Here is a tiny trained network, its code and every weight. The questions are about switching its units off for an input and a class, where a switched-off unit gives its printed mean instead of its output.

import numpy as np


def w(rows, s, z=0):
    codes = np.array(rows[::2]) - 128.0
    scale = np.full(codes.shape[1], s)
    scale[-1] = z or s
    return codes * scale


def norm(h):
    return h / np.sqrt((h * h).mean(-1, keepdims=True) + 1e-5)


def f(y):
    return y / 2 * (1 + np.tanh(0.7978845608 * (y + 0.044715 * y**3)))


def log_softmax(a):
    a = a - a.max(-1, keepdims=True)
    return a - np.log(np.exp(a).sum(-1, keepdims=True))


def net(x, mask):
    res = np.array(x, float).reshape(1, 3) / 4 @ E
    u = 0
    for l in range(2):
        y = f(norm(res) @ A[l][:, :-1].T + A[l][:, -1])
        res = res + np.where(mask[u : u + 7], y, B[l][:, -1]) @ B[l][:, :-1]
        u += 7
    return log_softmax(norm(res)[-1] @ U[:, :-1].T + U[:, -1])


A, B = {}, {}
E = w([
[59,12,167],'x0',
[219,108,253],'x1',
[131,128,128],'x2',
],0.0074)
A[0] = w([
[80,117,155,253],'0.n1',
[167,96,56,20],'0.n2',
[218,98,151,77],'0.n3',
[213,104,254,179],'0.n4',
[107,241,149,182],'0.n5',
[129,125,181,51],'0.n6',
[109,76,217,25],'0.n7',
],0.0086,0.0062)
B[0] = w([
[227,173,60,217],'0.n1',
[2,96,192,109],'0.n2',
[135,150,236,144],'0.n3',
[109,115,66,255],'0.n4',
[223,101,26,182],'0.n5',
[82,174,125,119],'0.n6',
[114,197,106,143],'0.n7',
],0.0062,0.0072)
A[1] = w([
[209,110,82,137],'1.n1',
[208,130,217,90],'1.n2',
[137,41,62,253],'1.n3',
[98,142,88,195],'1.n4',
[167,126,179,71],'1.n5',
[1,191,72,137],'1.n6',
[150,121,2,32],'1.n7',
],0.012,0.0059)
B[1] = w([
[67,156,133,221],'1.n1',
[11,35,69,169],'1.n2',
[175,165,236,254],'1.n3',
[131,110,189,167],'1.n4',
[74,159,97,133],'1.n5',
[127,52,68,158],'1.n6',
[55,112,110,206],'1.n7',
],0.012,0.011)
U = w([
[71,53,54,179],'0',
[78,185,180,177],'1',
[210,166,152,255],'2',
[136,205,208,5],'3',
[247,89,83,1],'4',
],0.015,0.0096)

Each question gives the input, the list of numbers given to net, and the class t.
The units are the neurons (one row each of A and B). Each row of codes is followed by its name. A weight is (code - 128) times the scale printed after its matrix; where a second scale follows, it is the last column's (A, B and U).
mask holds one flag per neuron, layer by layer. A switched-off neuron (its flag False) gives its mean, the last column of its row in B, instead of its output. The means were averaged over made-up inputs and are rounded, as every weight is.
A unit's drop is (log p(t) with every unit on - log p(t) with that unit switched off) / (log p(t) with every unit on - log p(t) with every unit switched off).
The circuit of an input: a set's keep is (log p(t) with only the set's units on - log p(t) with every unit switched off) / (log p(t) with every unit on - log p(t) with every unit switched off). Starting from the 12 units with the biggest drops (on a tie, the unit counted first), units are removed one at a time, each time the one whose removal leaves the highest keep (on an exact tie, the one counted first), for as long as the keep stays at least 0.8.
units of the circuit, in order: the units of the circuit, biggest drop first
most important unit: the unit with the biggest drop
top k neurons: the k neurons with the biggest drops, biggest first
top k neurons in layer l: the k neurons of layer l with the biggest drops, biggest first
drop when u is switched off: that unit's drop, to one decimal
input [-5,7,7], class 0: units of the circuit, in order : [1.n2; 1.n3]
input [-4,4,3], class 0: most important unit : 1.n3
input [6,-5,3], class 2: units of the circuit, in order : [1.n3; 1.n2; 1.n1]
input [8,4,0], class 2: units of the circuit, in order : [1.n7; 1.n1]
input [6,6,2], class 0: top 2 neurons in layer 1 : [1.n2; 1.n4]
input [6,3,-2], class 2: top 2 neurons : [1.n7; 0.n4]
input [-2,4,-2], class 0: top 3 neurons in layer 1 : [1.n2; 1.n3; 1.n4]
input [-2,-2,1], class 3: top 3 neurons : [1.n2; 0.n5; 0.n4]
input [5,0,-4], class 2: top 2 neurons : [1.n3; 1.n2]
input [3,6,6], class 0: top 2 neurons : [1.n2; 0.n5]
input [-1,8,-3], class 0: drop when 1.n3 is switched off : 0.1
input [4,7,-4], class 0: drop when 0.n3 is switched off : 0.0
input [3,7,-6], class 0: drop when 1.n2 is switched off : 1.0
input [6,-3,3], class 2: top neuron : [1.n3]
input [1,-2,1], class 3: drop when 1.n7 is switched off : -0.2
